Here is a tiny trained network, its code and every weight. The questions are about switching its units off for an input and a class, where a switched-off unit gives its printed mean instead of its output.

import numpy as np


def w(rows, s, z=0):
    codes = np.array(rows[::2]) - 128.0
    scale = np.full(codes.shape[1], s)
    scale[-1] = z or s
    return codes * scale


def f(y):
    return y / 2 * (1 + np.tanh(0.7978845608 * (y + 0.044715 * y**3)))


def log_softmax(a):
    a = a - a.max(-1, keepdims=True)
    return a - np.log(np.exp(a).sum(-1, keepdims=True))


def net(x, mask):
    res = np.array(x, float).reshape(1, 8) / 4 @ E
    y = f(res @ A[0][:, :-1].T + A[0][:, -1])
    res = res + np.where(mask, y, B[0][:, -1]) @ B[0][:, :-1]
    return log_softmax(res[-1] @ U[:, :-1].T + U[:, -1])


A, B = {}, {}
E = w([
[91,14,70,154,149,169,140],'x0',
[141,125,126,146,123,117,110],'x1',
[127,123,136,134,127,123,124],'x2',
[140,116,146,155,122,118,112],'x3',
[89,149,132,118,161,143,117],'x4',
[121,87,126,112,169,1,161],'x5',
[190,84,150,76,220,167,100],'x6',
[133,116,140,128,124,129,139],'x7',
],0.0086)
A[0] = w([
[139,95,131,146,185,51,200,78],'N0',
[76,82,101,136,212,14,164,117],'N1',
[70,17,49,209,177,164,160,88],'N2',
[134,171,149,171,127,213,86,102],'N3',
[169,216,251,139,123,73,118,145],'N4',
[139,113,159,154,79,241,103,114],'N5',
[114,144,101,138,80,255,143,114],'N6',
[76,119,145,58,133,133,79,146],'N7',
[77,75,178,100,152,55,177,150],'N8',
[197,107,148,120,106,134,122,255],'N9',
[240,117,117,72,205,170,120,128],'N10',
[80,124,107,189,18,117,170,123],'N11',
[218,50,142,65,216,170,56,115],'N12',
[124,130,93,151,86,229,36,97],'N13',
[97,98,88,72,151,21,125,100],'N14',
[87,13,104,184,116,180,107,114],'N15',
[26,156,51,181,55,112,153,106],'N16',
[175,150,102,185,113,228,113,126],'N17',
[67,47,56,236,187,168,179,82],'N18',
],0.0061,0.0046)
B[0] = w([
[104,141,147,82,32,149,139,167],'N0',
[115,86,146,64,7,93,66,227],'N1',
[220,247,84,97,223,199,182,252],'N2',
[127,123,147,108,86,150,113,181],'N3',
[188,215,57,100,188,255,109,254],'N4',
[100,107,151,53,60,93,85,211],'N5',
[104,115,135,81,61,93,89,227],'N6',
[108,124,143,148,114,132,86,147],'N7',
[164,93,126,83,98,119,96,199],'N8',
[105,81,105,165,173,148,116,235],'N9',
[59,140,168,172,177,28,199,215],'N10',
[100,130,156,196,146,90,156,225],'N11',
[34,186,196,202,187,34,199,247],'N12',
[146,91,186,107,48,87,109,209],'N13',
[122,115,154,63,98,122,80,185],'N14',
[174,182,99,98,113,164,129,230],'N15',
[99,173,226,205,161,70,174,225],'N16',
[85,89,146,88,55,118,118,205],'N17',
[201,200,100,111,164,156,178,232],'N18',
],0.0067,0.0042)
U = w([
[60,160,185,223,157,73,186,67],'0',
[255,204,51,96,155,191,123,92],'1',
[113,56,130,43,56,111,44,70],'2',
[125,109,91,157,142,138,96,254],'3',
],0.0086,0.0073)

Each question gives the input, the list of numbers given to net, and the class t.
The units are the neurons (one row each of A and B). Each row of codes is followed by its name. A weight is (code - 128) times the scale printed after its matrix; where a second scale follows, it is the last column's (A, B and U).
mask holds one flag per neuron, in row order. A switched-off neuron (its flag False) gives its mean, the last column of its row in B, instead of its output. The means were averaged over made-up inputs and are rounded, as every weight is.
A unit's drop is (log p(t) with every unit on - log p(t) with that unit switched off) / (log p(t) with every unit on - log p(t) with every unit switched off).
The circuit of an input: a set's keep is (log p(t) with only the set's units on - log p(t) with every unit switched off) / (log p(t) with every unit on - log p(t) with every unit switched off). Starting from the 12 units with the biggest drops (on a tie, the unit counted first), units are removed one at a time, each time the one whose removal leaves the highest keep (on an exact tie, the one counted first), for as long as the keep stays at least 0.8.
units of the circuit, in order: the units of the circuit, biggest drop first
unit that matters most: the unit with the biggest drop
top k neurons: the k neurons with the biggest drops, biggest first
drop when u is switched off: that unit's drop, to one decimal
input [-4,-6,-5,-3,4,4,-2,7], class 1: units of the circuit, in order -> [N12]
input [4,0,4,-4,6,4,-3,-5], class 1: units of the circuit, in order -> [N2; N12]
input [7,5,-3,-5,-5,-1,8,-3], class 0: top 3 neurons -> [N12; N10; N4]
input [-6,-3,4,1,7,8,0,5], class 2: top 2 neurons -> [N1; N2]
input [-2,2,-5,4,-4,4,8,-8], class 0: top 2 neurons -> [N12; N10]
input [-2,-2,-3,-2,-4,2,5,5], class 0: top 2 neurons -> [N12; N10]
input [7,-2,0,5,2,-7,-5,5], class 1: top 3 neurons -> [N2; N18; N15]
input [3,1,8,2,0,1,-2,-7], class 1: units of the circuit, in order -> [N12; N10]
input [-7,0,6,-4,0,1,-4,3], class 1: top 3 neurons -> [N4; N12; N10]
input [-4,-3,1,6,8,8,-7,7], class 2: units of the circuit, in order -> [N1; N8]
input [6,8,8,-5,0,2,-5,-2], class 1: units of the circuit, in order -> [N2; N18]
input [7,5,-1,-7,7,2,-5,-1], class 1: top 2 neurons -> [N2; N18]
input [4,1,2,-7,7,-8,-7,1], class 2: top 2 neurons -> [N6; N5]
input [6,-1,4,-1,2,-4,3,-1], class 1: unit that matters most -> N2
input [-8,-6,7,5,5,1,-6,2], class 1: top 2 neurons -> [N4; N12]
input [7,-2,2,-6,2,7,-5,-7], class 1: top 2 neurons -> [N2; N18]
input [5,8,0,-5,-2,-4,-2,-1], class 1: top 3 neurons -> [N2; N18; N15]
input [5,5,-3,1,-3,-6,-1,2], class 2: drop when N13 is switched off -> 0.4
input [3,-3,-3,-2,0,8,6,3], class 2: drop when N10 is switched off -> -0.1
input [3,5,2,4,7,3,6,-4], class 0: drop when N12 is switched off -> 0.8
